Here is a tiny trained network, its code and every weight. The questions are about switching its units off for an input and a target symbol, where a switched-off unit gives its printed mean instead of its output.

import numpy as np


def w(rows, s, z=0):
    codes = np.array(rows[::2]) - 128.0
    scale = np.full(codes.shape[1], s)
    scale[-1] = z or s
    return codes * scale


def f(y):
    return y / 2 * (1 + np.tanh(0.7978845608 * (y + 0.044715 * y**3)))


def softmax(a):
    e = np.exp(a - a.max(-1, keepdims=True))
    return e / e.sum(-1, keepdims=True)


def log_softmax(a):
    a = a - a.max(-1, keepdims=True)
    return a - np.log(np.exp(a).sum(-1, keepdims=True))


def net(x, mask):
    ids = ['ΓΔΘΛΣΩαβεζημξτφψ'.index(c) for c in x.split()]
    T = len(ids)
    res = E[ids] + P[:T]
    q, k, v = (res @ M[0].T for M in (Q, K, V))
    z = softmax(np.where(np.tri(T) > 0, q @ k.T / 3**0.5, -1e9)) @ v
    res = res + np.where(mask[0], z, O[0][:, -1]) @ O[0][:, :-1]
    y = f(res @ A[0][:, :-1].T + A[0][:, -1])
    res = res + np.where(mask[1:9], y, B[0][:, -1]) @ B[0][:, :-1]
    return log_softmax(res[-1] @ U[:, :-1].T + U[:, -1])


Q, K, V, O, A, B = {}, {}, {}, {}, {}, {}
E = w([
[241,87,130,99,157],'Γ',
[147,135,9,167,115],'Δ',
[180,172,205,116,156],'Θ',
[151,111,72,122,57],'Λ',
[107,62,101,138,63],'Σ',
[100,115,176,174,170],'Ω',
[178,157,173,65,60],'α',
[57,118,205,158,75],'β',
[89,175,113,121,37],'ε',
[92,65,110,216,104],'ζ',
[155,89,60,204,228],'η',
[216,231,74,88,100],'μ',
[156,62,166,109,83],'ξ',
[129,145,197,140,162],'τ',
[173,174,108,166,192],'φ',
[74,181,217,121,73],'ψ',
],0.012)
P = w([
[140,135,134,150,135],'0',
[57,139,113,99,176],'1',
[228,150,133,194,91],'2',
[2,80,90,44,210],'3',
[225,174,116,226,106],'4',
[57,106,110,88,189],'5',
[121,123,100,134,162],'6',
],0.0069)
Q[0] = w([
[237,150,169,250,65],'h0',
[157,155,123,142,113],'h0',
[141,122,99,222,72],'h0',
],0.012)
K[0] = w([
[34,111,90,4,186],'h0',
[114,98,110,135,138],'h0',
[127,89,151,50,156],'h0',
],0.013)
V[0] = w([
[74,75,135,154,52],'h0',
[115,84,239,105,164],'h0',
[135,142,168,9,84],'h0',
],0.014)
O[0] = w([
[80,65,149,143,59,134],'h0',
[43,77,165,112,222,1],'h0',
[42,152,55,2,152,139],'h0',
],0.0094,0.0033)
A[0] = w([
[132,184,251,71,112,67],'n0',
[154,119,175,95,149,187],'n1',
[162,95,127,153,90,84],'n2',
[128,149,123,105,103,118],'n3',
[140,74,131,80,65,130],'n4',
[199,63,151,64,133,138],'n5',
[114,107,163,139,139,253],'n6',
[83,197,221,99,66,74],'n7',
],0.013,0.0049)
B[0] = w([
[172,3,43,28,130,213],'n0',
[133,202,168,88,157,173],'n1',
[103,54,78,91,165,255],'n2',
[149,160,120,115,84,190],'n3',
[82,158,168,111,62,238],'n4',
[38,210,82,129,196,179],'n5',
[174,97,239,95,102,205],'n6',
[10,158,93,210,213,252],'n7',
],0.013,0.0042)
U = w([
[125,190,133,145,252,104],'Γ',
[141,68,3,194,124,188],'Δ',
[172,98,123,56,211,43],'Θ',
[107,112,94,115,56,53],'Λ',
[92,90,139,117,65,82],'Σ',
[158,145,216,149,169,167],'Ω',
[77,120,58,48,167,203],'α',
[56,101,179,183,170,194],'β',
[59,197,121,205,85,254],'ε',
[123,40,133,165,117,125],'ζ',
[163,66,94,203,246,20],'η',
[184,202,83,119,120,102],'μ',
[96,162,191,95,127,192],'ξ',
[163,115,173,92,184,157],'τ',
[188,179,143,201,205,239],'φ',
[58,59,83,141,215,68],'ψ',
],0.0051,0.0019)

Each question gives the input, a string of symbols that net reads in full, and the target symbol t.
The units are the heads (3 rows each of Q, K, V and O) and the neurons (one row each of A and B). Each row of codes is followed by its name. A weight is (code - 128) times the scale printed after its matrix; where a second scale follows, it is the last column's (O, A, B and U).
mask holds one flag per unit, heads first, then neurons. A switched-off unit (its flag False) gives its mean, the last column of its rows in O or B, instead of its output. The means were averaged over made-up inputs and are rounded, as every weight is.
A unit's drop is (log p(t) with every unit on - log p(t) with that unit switched off) / (log p(t) with every unit on - log p(t) with every unit switched off).
The circuit of an input: a set's keep is (log p(t) with only the set's units on - log p(t) with every unit switched off) / (log p(t) with every unit on - log p(t) with every unit switched off). Starting from all 9 units, units are removed one at a time, each time the one whose removal leaves the highest keep (on an exact tie, the one counted first), for as long as the keep stays at least 0.8.
units of the circuit, in order: the units of the circuit, biggest drop first
k most important neurons: the k neurons with the biggest drops, biggest first
drop of u: that unit's drop, to one decimal
input α Γ μ Δ, target μ: units of the circuit, in order => h0; n2
input β Σ β β, target β: units of the circuit, in order => h0; n7; n6
input Δ φ Σ ε, target ε: 3 most important neurons => n0; n7; n4
input Δ α Γ, target α: units of the circuit, in order => h0
input ε Σ Δ α Γ μ, target μ: units of the circuit, in order => h0; n7
input Δ α Δ ε, target Δ: units of the circuit, in order => h0; n2
input Σ Θ Σ α ψ ε, target ε: 4 most important neurons => n0; n7; n2; n4
input β η φ Γ, target Γ: units of the circuit, in order => n5; h0
input η ξ ψ ψ, target ψ: units of the circuit, in order => n7; n0
input μ Δ η, target Δ: 3 most important neurons => n2; n6; n1
input μ φ α Θ, target α: 2 most important neurons => n0; n6
input Δ ψ ζ μ Λ, target μ: units of the circuit, in order => h0; n7; n2
input φ ξ α, target α: 2 most important neurons => n0; n5
input ξ η η, target η: 2 most important neurons => n2; n4
input α τ Δ Δ, target Δ: 2 most important neurons => n2; n6
input β β β, target β: 2 most important neurons => n7; n6
input μ α μ Θ, target μ: most important neuron => n2
input α Λ Γ α Δ, target α: drop of h0 => 1.3
input α α φ ψ μ μ, target μ: drop of h0 => 0.5
input Δ τ α α Θ, target α: drop of h0 => 0.8
input Γ α Δ, target α: most important neuron => n6
